Here is a tiny trained network, its code and every weight. The questions are about switching its units off for an input and a target symbol, where a switched-off unit gives its printed mean instead of its output.

import numpy as np


def w(rows, s, z=0):
    codes = np.array(rows[::2]) - 128.0
    scale = np.full(codes.shape[1], s)
    scale[-1] = z or s
    return codes * scale


def norm(h):
    return h / np.sqrt((h * h).mean(-1, keepdims=True) + 1e-5)


def f(y):
    return np.maximum(y, 0)


def softmax(a):
    e = np.exp(a - a.max(-1, keepdims=True))
    return e / e.sum(-1, keepdims=True)


def log_softmax(a):
    a = a - a.max(-1, keepdims=True)
    return a - np.log(np.exp(a).sum(-1, keepdims=True))


def net(x, mask):
    ids = ['ΔΘΣΨΩαγεημπτ'.index(c) for c in x.split()]
    T = len(ids)
    res = E[ids] + P[:T]
    r = norm(res)
    for j in range(3):
        rows = slice(4 * j, 4 * j + 4)
        q, k, v = (r @ M[0][rows].T for M in (Q, K, V))
        z = softmax(np.where(np.tri(T) > 0, q @ k.T / 4**0.5, -1e9)) @ v
        o = O[0][rows]
        res = res + np.where(mask[j], z, o[:, -1]) @ o[:, :-1]
    y = f(norm(res) @ A[0][:, :-1].T + A[0][:, -1])
    res = res + np.where(mask[3:11], y, B[0][:, -1]) @ B[0][:, :-1]
    return log_softmax(norm(res)[-1] @ U[:, :-1].T + U[:, -1])


Q, K, V, O, A, B = {}, {}, {}, {}, {}, {}
E = w([
[126,182,127,167],'Δ',
[152,165,255,55],'Θ',
[134,167,111,166],'Σ',
[26,168,115,39],'Ψ',
[124,142,107,141],'Ω',
[153,144,135,79],'α',
[127,75,94,174],'γ',
[113,175,120,160],'ε',
[139,140,114,149],'η',
[195,107,144,125],'μ',
[106,154,104,163],'π',
[136,162,119,144],'τ',
],0.027)
P = w([
[197,155,5,26],'0',
[177,185,216,155],'1',
[170,184,210,157],'2',
[161,180,201,159],'3',
[155,178,189,157],'4',
[148,176,177,147],'5',
[130,172,168,151],'6',
[115,177,173,144],'7',
[128,178,162,151],'8',
[128,165,158,145],'9',
[122,175,149,148],'10',
[122,171,150,144],'11',
[107,175,153,135],'12',
],0.011)
Q[0] = w([
[118,222,108,152],'h1',
[181,99,161,102],'h1',
[78,82,200,214],'h1',
[153,174,107,208],'h1',
[169,111,107,71],'h2',
[92,195,80,154],'h2',
[45,46,174,114],'h2',
[87,202,191,90],'h2',
[160,47,93,85],'h3',
[185,134,150,106],'h3',
[113,58,135,105],'h3',
[57,5,219,97],'h3',
],0.031)
K[0] = w([
[158,206,58,110],'h1',
[162,129,189,172],'h1',
[85,104,56,187],'h1',
[188,114,45,124],'h1',
[110,92,145,159],'h2',
[120,219,81,144],'h2',
[79,95,136,26],'h2',
[56,183,243,142],'h2',
[126,137,151,221],'h3',
[176,88,152,129],'h3',
[102,138,166,180],'h3',
[54,137,252,187],'h3',
],0.03)
V[0] = w([
[164,12,122,94],'h1',
[198,76,128,246],'h1',
[139,118,92,202],'h1',
[109,43,10,174],'h1',
[123,155,135,101],'h2',
[87,181,127,68],'h2',
[133,150,142,114],'h2',
[172,119,122,109],'h2',
[182,121,194,5],'h3',
[9,140,78,56],'h3',
[137,149,157,131],'h3',
[63,209,155,190],'h3',
],0.025)
O[0] = w([
[158,52,142,236,126],'h1',
[55,9,135,137,165],'h1',
[57,104,148,128,184],'h1',
[40,121,193,232,251],'h1',
[132,107,145,124,144],'h2',
[151,90,187,137,142],'h2',
[128,98,133,112,151],'h2',
[99,155,151,155,118],'h2',
[139,143,147,5,90],'h3',
[226,230,156,148,117],'h3',
[100,137,133,127,117],'h3',
[71,185,144,200,111],'h3',
],0.023,0.015)
A[0] = w([
[169,121,4,197,170],'n1',
[67,53,54,22,145],'n2',
[135,71,198,173,3],'n3',
[222,154,113,146,114],'n4',
[74,152,152,70,72],'n5',
[122,191,118,132,154],'n6',
[150,175,152,61,122],'n7',
[77,143,93,166,164],'n8',
],0.028,0.0069)
B[0] = w([
[130,116,167,63,152],'n1',
[252,169,162,166,226],'n2',
[102,124,90,50,226],'n3',
[136,87,105,177,224],'n4',
[118,168,161,92,173],'n5',
[91,86,148,142,238],'n6',
[91,119,79,142,254],'n7',
[137,96,167,114,238],'n8',
],0.049,0.011)
U = w([
[68,172,139,87,190],'Δ',
[133,147,178,63,244],'Θ',
[111,128,240,87,5],'Σ',
[148,204,107,177,179],'Ψ',
[169,92,73,237,3],'Ω',
[153,80,37,115,217],'α',
[120,9,138,104,222],'γ',
[84,195,94,175,125],'ε',
[92,80,97,42,77],'η',
[206,73,196,145,38],'μ',
[141,173,223,193,22],'π',
[92,108,15,140,43],'τ',
],0.015,0.0024)

Each question gives the input, a string of symbols that net reads in full, and the target symbol t.
The units are the heads (4 rows each of Q, K, V and O) and the neurons (one row each of A and B). Each row of codes is followed by its name. A weight is (code - 128) times the scale printed after its matrix; where a second scale follows, it is the last column's (O, A, B and U).
mask holds one flag per unit, heads first, then neurons. A switched-off unit (its flag False) gives its mean, the last column of its rows in O or B, instead of its output. The means were averaged over made-up inputs and are rounded, as every weight is.
A unit's drop is (log p(t) with every unit on - log p(t) with that unit switched off) / (log p(t) with every unit on - log p(t) with every unit switched off).
The circuit of an input: a set's keep is (log p(t) with only the set's units on - log p(t) with every unit switched off) / (log p(t) with every unit on - log p(t) with every unit switched off). Starting from all 11 units, units are removed one at a time, each time the one whose removal leaves the highest keep (on an exact tie, the one counted first), for as long as the keep stays at least 0.8.
units of the circuit, in order: the units of the circuit, biggest drop first
most important unit: the unit with the biggest drop
k most important neurons: the k neurons with the biggest drops, biggest first
which heads matter: for each layer, one digit per head in row order, 1 if its drop is at least 0.15 and else 0, layers parted by /
drop of u: that unit's drop, to one decimal
input ε π τ, target ε: which heads matter => 101
input Σ π Ω, target Σ: units of the circuit, in order => (h1; n8)
input π Δ γ Ω Σ τ η π, target π: which heads matter => 101
input τ Δ γ γ ε τ Θ Ω γ Ω π, target τ: 2 most important neurons => (n7; n2)
input μ Θ γ Δ μ Σ, target μ: units of the circuit, in order => (h3; n2)
input Δ Ω γ π μ Ω μ Ω Ψ γ γ ε, target Δ: most important unit => h1
input Δ Ω Ω Θ γ π τ, target Δ: which heads matter => 100
input Ω Ω Ψ ε Ψ π τ Ω Ω, target Ω: units of the circuit, in order => (h1; h3; n4; n8)
input Ω π π Ψ μ τ η η, target Ω: 3 most important neurons => (n4; n3; n8)
input Σ Ω ε η γ π Ψ μ τ Σ, target Σ: units of the circuit, in order => (h1; n7)
input γ η γ γ μ, target μ: 2 most important neurons => (n2; n1)
input ε Ω γ Ω, target ε: units of the circuit, in order => (h1; h3; n7)
input τ Ω γ Δ Ω Σ π Ω γ γ η, target τ: units of the circuit, in order => (h1; n7)
input Ψ γ γ ε π Σ π π ε Σ, target Ψ: units of the circuit, in order => (h1)
input α π γ π, target α: units of the circuit, in order => (h1; h3; n7; n4)
input Θ μ Ψ Δ, target Θ: which heads matter => 001
input μ Δ μ τ μ μ, target μ: 2 most important neurons => (n2; n3)
input π Ψ π μ Ω, target π: 2 most important neurons => (n7; n3)
input η γ ε, target η: which heads matter => 001
input Θ τ Σ, target Θ: which heads matter => 001
input γ π Δ γ α, target α: units of the circuit, in order => (h1)
input γ ε α ε ε α Ψ, target Ψ: drop of h1 => 0.4
input Θ Θ Σ γ Σ π, target Θ: drop of h3 => 0.2
input Ψ Σ τ Ω π ε, target Ψ: drop of h1 => 0.4
input π γ γ π γ Ω, target π: drop of n8 => 0.0
input Ω ε ε Ω ε, target Ω: 2 most important neurons => (n4; n8)
input ε Θ γ τ γ Ω γ Ω Δ Σ, target ε: most important neuron => (n2)
